Below is a small trained network, with its code and all its weights. Each question gives an input and a target symbol and asks what happens when units are switched off, that is, made to give their printed mean instead of their output.

import numpy as np


def w(rows, s, z=0):
    codes = np.array(rows[::2]) - 128.0
    scale = np.full(codes.shape[1], s)
    scale[-1] = z or s
    return codes * scale


def norm(h):
    return h / np.sqrt((h * h).mean(-1, keepdims=True) + 1e-5)


def f(y):
    return np.maximum(y, 0)


def softmax(a):
    e = np.exp(a - a.max(-1, keepdims=True))
    return e / e.sum(-1, keepdims=True)


def log_softmax(a):
    a = a - a.max(-1, keepdims=True)
    return a - np.log(np.exp(a).sum(-1, keepdims=True))


def net(x, mask):
    ids = ['ΦΩαβδθλμτψ'.index(c) for c in x.split()]
    T = len(ids)
    res = E[ids] + P[:T]
    r = norm(res)
    for j in range(3):
        rows = slice(2 * j, 2 * j + 2)
        q, k, v = (r @ M[0][rows].T for M in (Q, K, V))
        z = softmax(np.where(np.tri(T) > 0, q @ k.T / 2**0.5, -1e9)) @ v
        o = O[0][rows]
        res = res + np.where(mask[j], z, o[:, -1]) @ o[:, :-1]
    y = f(norm(res) @ A[0][:, :-1].T + A[0][:, -1])
    res = res + np.where(mask[3:15], y, B[0][:, -1]) @ B[0][:, :-1]
    return log_softmax(norm(res)[-1] @ U[:, :-1].T + U[:, -1])


Q, K, V, O, A, B = {}, {}, {}, {}, {}, {}
E = w([
[13,114,199,194,96,52,121,129,175,96,124,141],'Φ',
[204,192,95,106,207,73,246,225,109,127,73,136],'Ω',
[107,41,65,117,71,140,146,161,180,61,192,69],'α',
[133,123,33,65,149,121,194,45,159,125,177,56],'β',
[136,124,156,157,6,131,94,128,41,130,163,178],'δ',
[190,150,150,200,175,150,106,109,94,111,112,54],'θ',
[121,128,114,127,152,108,58,91,104,220,3,73],'λ',
[135,157,140,147,121,190,68,49,164,92,39,87],'μ',
[184,94,167,43,123,171,62,32,70,160,81,79],'τ',
[106,180,114,127,187,132,70,58,48,76,80,63],'ψ',
],0.004)
P = w([
[118,54,130,174,142,197,216,17,153,95,173,255],'0',
[142,110,112,184,136,104,134,39,109,133,117,47],'1',
[135,123,74,144,104,101,118,66,102,140,100,47],'2',
[140,144,104,125,114,119,78,96,110,129,126,63],'3',
[114,172,86,134,99,130,71,129,112,115,112,75],'4',
[121,176,105,95,78,114,60,160,114,109,120,86],'5',
[127,189,109,90,81,121,45,208,107,127,113,95],'6',
[116,174,118,69,67,114,59,196,109,124,129,81],'7',
],0.0023)
Q[0] = w([
[112,190,184,187,175,157,73,134,89,137,73,154],'head 1',
[87,98,128,95,114,139,91,72,126,132,112,109],'head 1',
[142,156,220,154,150,105,122,99,98,129,80,166],'head 2',
[127,105,123,123,124,130,254,144,169,133,207,202],'head 2',
[125,100,42,83,121,100,179,152,190,109,181,51],'head 3',
[135,114,105,149,112,137,78,79,86,117,98,81],'head 3',
],0.0088)
K[0] = w([
[132,170,96,150,98,98,54,178,104,118,103,12],'head 1',
[87,107,124,79,107,171,45,89,136,143,112,133],'head 1',
[105,139,118,149,99,41,71,144,126,205,82,74],'head 2',
[181,152,117,122,215,142,187,1,125,161,94,124],'head 2',
[109,54,133,78,155,156,197,115,219,149,92,185],'head 3',
[98,128,155,103,33,166,59,117,120,148,181,167],'head 3',
],0.0061)
V[0] = w([
[162,121,94,80,190,136,152,118,188,115,148,34],'head 1',
[252,89,136,122,85,179,95,152,64,157,107,134],'head 1',
[58,163,211,238,170,104,129,129,175,131,105,146],'head 2',
[164,200,178,127,92,103,119,82,17,143,85,187],'head 2',
[107,97,105,119,61,166,93,140,110,107,217,102],'head 3',
[100,141,168,140,170,172,78,67,123,157,140,109],'head 3',
],0.0039)
O[0] = w([
[165,114,126,75,39,95,133,147,167,176,181,206,189],'head 1',
[101,188,118,138,128,50,183,134,194,49,90,124,220],'head 1',
[2,110,95,118,98,42,127,105,170,110,164,148,167],'head 2',
[93,138,69,126,72,195,166,134,165,230,207,143,104],'head 2',
[93,144,112,190,96,113,184,71,77,166,206,159,233],'head 3',
[140,18,139,143,169,120,146,225,118,107,137,170,254],'head 3',
],0.0039,0.0015)
A[0] = w([
[118,126,117,149,95,142,148,106,126,173,174,134,124],'neuron 1',
[24,156,156,107,111,21,107,83,174,115,137,161,64],'neuron 2',
[136,140,92,118,90,117,157,157,149,112,126,123,125],'neuron 3',
[158,125,125,195,176,89,225,172,168,123,131,166,27],'neuron 4',
[129,103,131,125,181,136,98,146,162,192,97,142,2],'neuron 5',
[125,107,121,139,116,100,134,148,132,92,175,119,101],'neuron 6',
[131,163,255,166,186,114,93,105,86,124,81,152,62],'neuron 7',
[153,118,106,91,160,125,153,103,128,144,132,96,102],'neuron 8',
[102,107,117,119,170,168,75,133,87,128,148,121,25],'neuron 9',
[124,111,143,154,95,167,115,113,180,105,110,140,85],'neuron 10',
[122,197,152,176,54,165,133,95,90,218,174,178,41],'neuron 11',
[192,85,154,89,109,150,115,129,122,167,149,164,11],'neuron 12',
],0.0075,0.0048)
B[0] = w([
[157,150,125,111,110,129,109,198,122,103,137,112,198],'neuron 1',
[115,188,255,99,155,80,168,169,177,81,155,140,253],'neuron 2',
[133,135,149,148,176,133,114,99,133,155,94,144,178],'neuron 3',
[186,114,161,209,122,122,132,131,139,226,179,93,151],'neuron 4',
[54,119,101,150,133,73,134,127,104,117,107,212,140],'neuron 5',
[116,157,138,129,128,114,141,106,98,151,92,167,171],'neuron 6',
[172,63,101,114,152,154,117,217,178,59,85,111,184],'neuron 7',
[103,121,149,159,99,134,110,155,129,116,125,180,171],'neuron 8',
[114,131,156,85,193,128,81,100,114,172,162,98,140],'neuron 9',
[140,172,111,92,115,116,121,95,170,156,140,133,149],'neuron 10',
[110,107,70,127,40,148,77,226,123,130,217,153,219],'neuron 11',
[66,117,169,84,101,182,215,125,108,171,79,80,143],'neuron 12',
],0.0072,0.0053)
U = w([
[107,93,163,56,71,192,217,123,84,176,85,103,106],'Φ',
[124,136,65,128,48,151,85,207,117,128,213,149,255],'Ω',
[82,190,223,104,147,61,163,154,171,75,174,132,99],'α',
[41,77,69,167,144,63,119,133,100,157,61,215,32],'β',
[99,106,138,72,224,158,43,77,67,177,177,94,209],'δ',
[69,192,56,196,168,159,195,110,109,88,129,50,130],'θ',
[208,106,173,253,164,122,141,130,144,224,154,128,114],'λ',
[135,155,81,87,100,156,76,23,246,132,114,123,98],'μ',
[193,155,130,137,81,84,125,35,11,71,132,166,122],'τ',
[198,46,108,122,178,131,109,182,147,36,79,85,96],'ψ',
],0.0047,0.00081)

Each question gives the input, a string of symbols that net reads in full, and the target symbol t.
The units are the heads (2 rows each of Q, K, V and O) and the neurons (one row each of A and B). Each row of codes is followed by its name. A weight is (code - 128) times the scale printed after its matrix; where a second scale follows, it is the last column's (O, A, B and U).
mask holds one flag per unit, heads first, then neurons. A switched-off unit (its flag False) gives its mean, the last column of its rows in O or B, instead of its output. The means were averaged over made-up inputs and are rounded, as every weight is.
A unit's drop is (log p(t) with every unit on - log p(t) with that unit switched off) / (log p(t) with every unit on - log p(t) with every unit switched off).
The circuit of an input: a set's keep is (log p(t) with only the set's units on - log p(t) with every unit switched off) / (log p(t) with every unit on - log p(t) with every unit switched off). Starting from the 12 units with the biggest drops (on a tie, the unit counted first), units are removed one at a time, each time the one whose removal leaves the highest keep (on an exact tie, the one counted first), for as long as the keep stays at least 0.8.
units of the circuit, in order: the units of the circuit, biggest drop first
most important unit: the unit with the biggest drop
top k neurons: the k neurons with the biggest drops, biggest first
drop when u is switched off: that unit's drop, to one decimal
input λ Φ Φ α δ θ λ, target Ω: units of the circuit, in order -> (head 3; neuron 11)
input Ω β δ β, target μ: most important unit -> head 3
input λ τ Φ μ α α α, target ψ: units of the circuit, in order -> (head 2; neuron 2; neuron 11)
input δ α μ Ω λ α α α, target θ: top 2 neurons -> (neuron 2; neuron 11)
input δ λ δ τ, target Ω: units of the circuit, in order -> (head 2; neuron 11)
input λ μ δ θ, target Ω: units of the circuit, in order -> (neuron 11; head 2)
input μ β λ λ τ λ Φ α, target β: units of the circuit, in order -> (neuron 2; neuron 6; neuron 11; neuron 3)
input λ α ψ Ω ψ, target ψ: units of the circuit, in order -> (head 2; neuron 7)
input μ ψ β Φ λ Φ τ, target α: units of the circuit, in order -> (head 2; neuron 2)
input λ λ α δ λ, target Ω: units of the circuit, in order -> (neuron 11; head 3)
input α α δ λ Ω θ τ, target Ω: units of the circuit, in order -> (head 3; neuron 11)
input θ μ θ τ λ θ ψ, target δ: units of the circuit, in order -> (head 2; head 3; neuron 2; neuron 9)
input λ Ω λ λ λ, target β: top 2 neurons -> (neuron 5; neuron 2)
input ψ θ Ω ψ τ λ θ θ, target λ: most important unit -> head 1
input τ β δ ψ α λ δ β, target λ: top 2 neurons -> (neuron 4; neuron 2)
input α δ Φ β, target τ: top 3 neurons -> (neuron 2; neuron 11; neuron 8)
input θ λ θ, target λ: drop when head 2 is switched off -> 0.2
input τ τ β ψ Φ α β μ, target ψ: drop when head 2 is switched off -> 2.0
input δ θ Ω, target λ: drop when neuron 4 is switched off -> 0.4
input θ λ μ α δ λ α, target α: most important unit -> head 2
